Here is a tiny trained network, its code and every weight. The questions are about switching its units off for an input and a target symbol, where a switched-off unit gives its printed mean instead of its output.

import numpy as np


def w(rows, s, z=0):
    codes = np.array(rows[::2]) - 128.0
    scale = np.full(codes.shape[1], s)
    scale[-1] = z or s
    return codes * scale


def norm(h):
    return h / np.sqrt((h * h).mean(-1, keepdims=True) + 1e-5)


def f(y):
    return np.maximum(y, 0)


def softmax(a):
    e = np.exp(a - a.max(-1, keepdims=True))
    return e / e.sum(-1, keepdims=True)


def log_softmax(a):
    a = a - a.max(-1, keepdims=True)
    return a - np.log(np.exp(a).sum(-1, keepdims=True))


def net(x, mask):
    ids = ['αβγδεζθλξσφψω'.index(c) for c in x.split()]
    T = len(ids)
    res = E[ids] + P[:T]
    r = norm(res)
    for j in range(2):
        rows = slice(4 * j, 4 * j + 4)
        q, k, v = (r @ M[0][rows].T for M in (Q, K, V))
        z = softmax(np.where(np.tri(T) > 0, q @ k.T / 4**0.5, -1e9)) @ v
        o = O[0][rows]
        res = res + np.where(mask[j], z, o[:, -1]) @ o[:, :-1]
    y = f(norm(res) @ A[0][:, :-1].T + A[0][:, -1])
    res = res + np.where(mask[2:14], y, B[0][:, -1]) @ B[0][:, :-1]
    return log_softmax(norm(res)[-1] @ U[:, :-1].T + U[:, -1])


Q, K, V, O, A, B = {}, {}, {}, {}, {}, {}
E = w([
[63,142,119],'α',
[124,102,116],'β',
[216,78,184],'γ',
[142,114,130],'δ',
[114,89,251],'ε',
[137,148,110],'ζ',
[132,135,110],'θ',
[140,105,133],'λ',
[142,128,119],'ξ',
[156,142,118],'σ',
[68,216,75],'φ',
[137,126,114],'ψ',
[106,156,110],'ω',
],0.021)
P = w([
[175,123,104],'0',
[15,128,71],'1',
[175,124,103],'2',
[159,155,144],'3',
[23,81,82],'4',
[174,124,103],'5',
[166,160,144],'6',
[63,3,120],'7',
[173,123,104],'8',
[173,175,147],'9',
],0.019)
Q[0] = w([
[171,159,59],'H1',
[109,156,151],'H1',
[210,190,124],'H1',
[71,142,156],'H1',
[186,160,170],'H2',
[130,133,179],'H2',
[121,97,190],'H2',
[114,97,3],'H2',
],0.02)
K[0] = w([
[169,152,88],'H1',
[67,124,125],'H1',
[226,121,80],'H1',
[6,129,140],'H1',
[109,39,175],'H2',
[101,128,158],'H2',
[70,162,146],'H2',
[183,152,41],'H2',
],0.021)
V[0] = w([
[125,141,130],'H1',
[143,107,59],'H1',
[129,104,120],'H1',
[113,171,185],'H1',
[175,109,143],'H2',
[118,129,255],'H2',
[108,136,184],'H2',
[133,128,232],'H2',
],0.0054)
O[0] = w([
[124,130,150,118],'H1',
[125,78,143,249],'H1',
[125,123,115,150],'H1',
[131,176,143,16],'H1',
[190,116,121,190],'H2',
[64,233,255,42],'H2',
[78,190,204,66],'H2',
[97,202,223,75],'H2',
],0.0065,0.0017)
A[0] = w([
[161,112,149,124],'N1',
[124,66,129,102],'N2',
[91,135,154,131],'N3',
[136,111,121,128],'N4',
[93,67,154,252],'N5',
[74,144,69,160],'N6',
[134,148,96,60],'N7',
[73,156,92,243],'N8',
[141,100,142,110],'N9',
[128,129,125,58],'N10',
[156,132,157,218],'N11',
[3,58,106,115],'N12',
],0.027,0.0037)
B[0] = w([
[146,92,136,168],'N1',
[80,152,137,193],'N2',
[112,193,138,159],'N3',
[112,147,132,161],'N4',
[107,192,107,201],'N5',
[156,176,181,196],'N6',
[157,117,87,152],'N7',
[145,75,192,181],'N8',
[127,97,133,155],'N9',
[126,128,149,128],'N10',
[114,114,173,181],'N11',
[84,229,3,248],'N12',
],0.043,0.012)
U = w([
[110,218,80,155],'α',
[20,131,80,169],'β',
[133,63,196,180],'γ',
[57,62,135,105],'δ',
[56,186,236,34],'ε',
[204,115,75,122],'ζ',
[160,106,80,148],'θ',
[14,74,147,52],'λ',
[105,57,99,171],'ξ',
[167,85,109,151],'σ',
[198,129,179,157],'φ',
[101,65,86,151],'ψ',
[251,199,132,3],'ω',
],0.014,0.0045)

Each question gives the input, a string of symbols that net reads in full, and the target symbol t.
The units are the heads (4 rows each of Q, K, V and O) and the neurons (one row each of A and B). Each row of codes is followed by its name. A weight is (code - 128) times the scale printed after its matrix; where a second scale follows, it is the last column's (O, A, B and U).
mask holds one flag per unit, heads first, then neurons. A switched-off unit (its flag False) gives its mean, the last column of its rows in O or B, instead of its output. The means were averaged over made-up inputs and are rounded, as every weight is.
A unit's drop is (log p(t) with every unit on - log p(t) with that unit switched off) / (log p(t) with every unit on - log p(t) with every unit switched off).
The circuit of an input: a set's keep is (log p(t) with only the set's units on - log p(t) with every unit switched off) / (log p(t) with every unit on - log p(t) with every unit switched off). Starting from the 12 units with the biggest drops (on a tie, the unit counted first), units are removed one at a time, each time the one whose removal leaves the highest keep (on an exact tie, the one counted first), for as long as the keep stays at least 0.8.
circuit, biggest first: the units of the circuit, biggest drop first
top k neurons: the k neurons with the biggest drops, biggest first
which heads matter: for each layer, one digit per head in row order, 1 if its drop is at least 0.15 and else 0, layers parted by /
drop of u: that unit's drop, to one decimal
input δ σ ξ φ ε δ ζ, target ε: top 2 neurons	N12, N8
input ε ζ α ζ λ ξ σ ε δ α, target ε: circuit, biggest first	N12
input α ξ β α φ λ γ ζ θ β, target γ: circuit, biggest first	N12, N5
input ω λ ω, target ω: top 4 neurons	N12, N5, N11, N7
input ε ω ε φ, target ε: which heads matter	01
input ψ β φ σ α ε σ ε δ β, target ε: top 3 neurons	N12, N8, N3
input ζ σ β σ δ λ ψ ξ γ σ, target γ: top 4 neurons	N12, N5, N11, N6
input λ ε δ ω, target ε: top 4 neurons	N12, N3, N1, N9
input ω ξ γ β ζ ε α, target ε: top 2 neurons	N3, N12
input δ θ σ ζ ψ ξ λ ω ξ λ, target γ: which heads matter	00
input λ β β, target β: top 3 neurons	N6, N8, N2
input ζ σ φ ω, target φ: top 2 neurons	N12, N5
input φ λ ζ δ δ θ θ ε ε σ, target ε: drop of N11	0.1
input ψ ζ φ ζ ε ξ σ β ε ξ, target ε: drop of N3	0.0
input α α ζ ε σ σ λ, target ε: drop of N1	0.0
input γ ζ λ ω, target γ: top 2 neurons	N12, N5
